Below are the code and all the weights of a small trained network. Each question names an input and a class and asks about switching units off, where a switched-off unit gives its printed mean instead of its output.

import numpy as np


def w(rows, s, z=0):
    codes = np.array(rows[::2]) - 128.0
    scale = np.full(codes.shape[1], s)
    scale[-1] = z or s
    return codes * scale


def f(y):
    return y / 2 * (1 + np.tanh(0.7978845608 * (y + 0.044715 * y**3)))


def log_softmax(a):
    a = a - a.max(-1, keepdims=True)
    return a - np.log(np.exp(a).sum(-1, keepdims=True))


def net(x, mask):
    res = np.array(x, float).reshape(1, 7) / 4 @ E
    y = f(res @ A[0][:, :-1].T + A[0][:, -1])
    res = res + np.where(mask, y, B[0][:, -1]) @ B[0][:, :-1]
    return log_softmax(res[-1] @ U[:, :-1].T + U[:, -1])


A, B = {}, {}
E = w([
[147,139,93],'x0',
[188,201,183],'x1',
[77,136,139],'x2',
[136,127,254],'x3',
[104,183,143],'x4',
[56,254,118],'x5',
[234,138,53],'x6',
],0.007)
A[0] = w([
[188,189,139,161],'N1',
[117,106,86,82],'N2',
[126,121,130,2],'N3',
[147,119,119,87],'N4',
[78,113,150,113],'N5',
[46,129,220,34],'N6',
[127,109,84,37],'N7',
[129,124,127,68],'N8',
[81,88,47,99],'N9',
[151,97,140,54],'N10',
[139,111,129,73],'N11',
[150,107,130,45],'N12',
[167,156,111,121],'N13',
[144,180,125,77],'N14',
[129,198,142,100],'N15',
[86,113,113,113],'N16',
[248,37,166,61],'N17',
[104,127,119,133],'N18',
[59,98,161,100],'N19',
[138,104,135,55],'N20',
[145,107,128,48],'N21',
[123,117,117,86],'N22',
[145,109,127,73],'N23',
],0.014,0.005)
B[0] = w([
[44,98,116,211],'N1',
[159,148,84,154],'N2',
[182,83,124,106],'N3',
[131,104,100,127],'N4',
[168,133,154,173],'N5',
[155,147,229,244],'N6',
[157,138,72,144],'N7',
[141,110,124,113],'N8',
[163,199,60,217],'N9',
[122,98,114,131],'N10',
[143,98,118,120],'N11',
[131,83,123,122],'N12',
[83,124,72,162],'N13',
[77,130,125,152],'N14',
[46,144,161,183],'N15',
[180,160,131,154],'N16',
[67,1,103,255],'N17',
[140,150,137,141],'N18',
[189,135,163,199],'N19',
[142,98,120,121],'N20',
[140,83,112,121],'N21',
[149,125,117,121],'N22',
[137,94,106,125],'N23',
],0.028,0.0073)
U = w([
[193,2,105,214],'0',
[221,118,221,12],'1',
[223,158,114,99],'2',
[98,126,142,2],'3',
[217,140,77,138],'4',
[124,101,129,235],'5',
],0.0077,0.0055)

Each question gives the input, the list of numbers given to net, and the class t.
The units are the neurons (one row each of A and B). Each row of codes is followed by its name. A weight is (code - 128) times the scale printed after its matrix; where a second scale follows, it is the last column's (A, B and U).
mask holds one flag per neuron, in row order. A switched-off neuron (its flag False) gives its mean, the last column of its row in B, instead of its output. The means were averaged over made-up inputs and are rounded, as every weight is.
A unit's drop is (log p(t) with every unit on - log p(t) with that unit switched off) / (log p(t) with every unit on - log p(t) with every unit switched off).
The circuit of an input: a set's keep is (log p(t) with only the set's units on - log p(t) with every unit switched off) / (log p(t) with every unit on - log p(t) with every unit switched off). Starting from the 12 units with the biggest drops (on a tie, the unit counted first), units are removed one at a time, each time the one whose removal leaves the highest keep (on an exact tie, the one counted first), for as long as the keep stays at least 0.8.
units of the circuit, in order: the units of the circuit, biggest drop first
top k neurons: the k neurons with the biggest drops, biggest first
drop when u is switched off: that unit's drop, to one decimal
input [-4,-6,4,7,6,-8,-3], class 1: units of the circuit, in order => (N6)
input [7,-1,6,-2,5,1,1], class 4: units of the circuit, in order => (N17; N6)
input [-7,-2,-5,2,-1,0,-1], class 1: units of the circuit, in order => (N17; N1)
input [7,0,0,-3,4,-3,-5], class 4: units of the circuit, in order => (N6; N17)
input [1,-2,2,7,5,-8,-4], class 1: top 2 neurons => (N6; N19)
input [6,-7,-5,-2,5,0,-6], class 4: top 2 neurons => (N6; N9)
input [-5,-7,5,4,-3,6,8], class 2: top 2 neurons => (N17; N1)
input [7,6,6,-4,5,6,-8], class 1: top 2 neurons => (N6; N17)
input [2,4,0,8,-1,5,5], class 3: drop when N1 is switched off => 0.1
input [-4,5,1,1,5,-8,-4], class 0: drop when N17 is switched off => 1.2
input [-3,7,-1,-3,4,5,6], class 3: drop when N15 is switched off => 0.1
input [3,8,2,5,-3,-7,-7], class 0: drop when N17 is switched off => 3.9
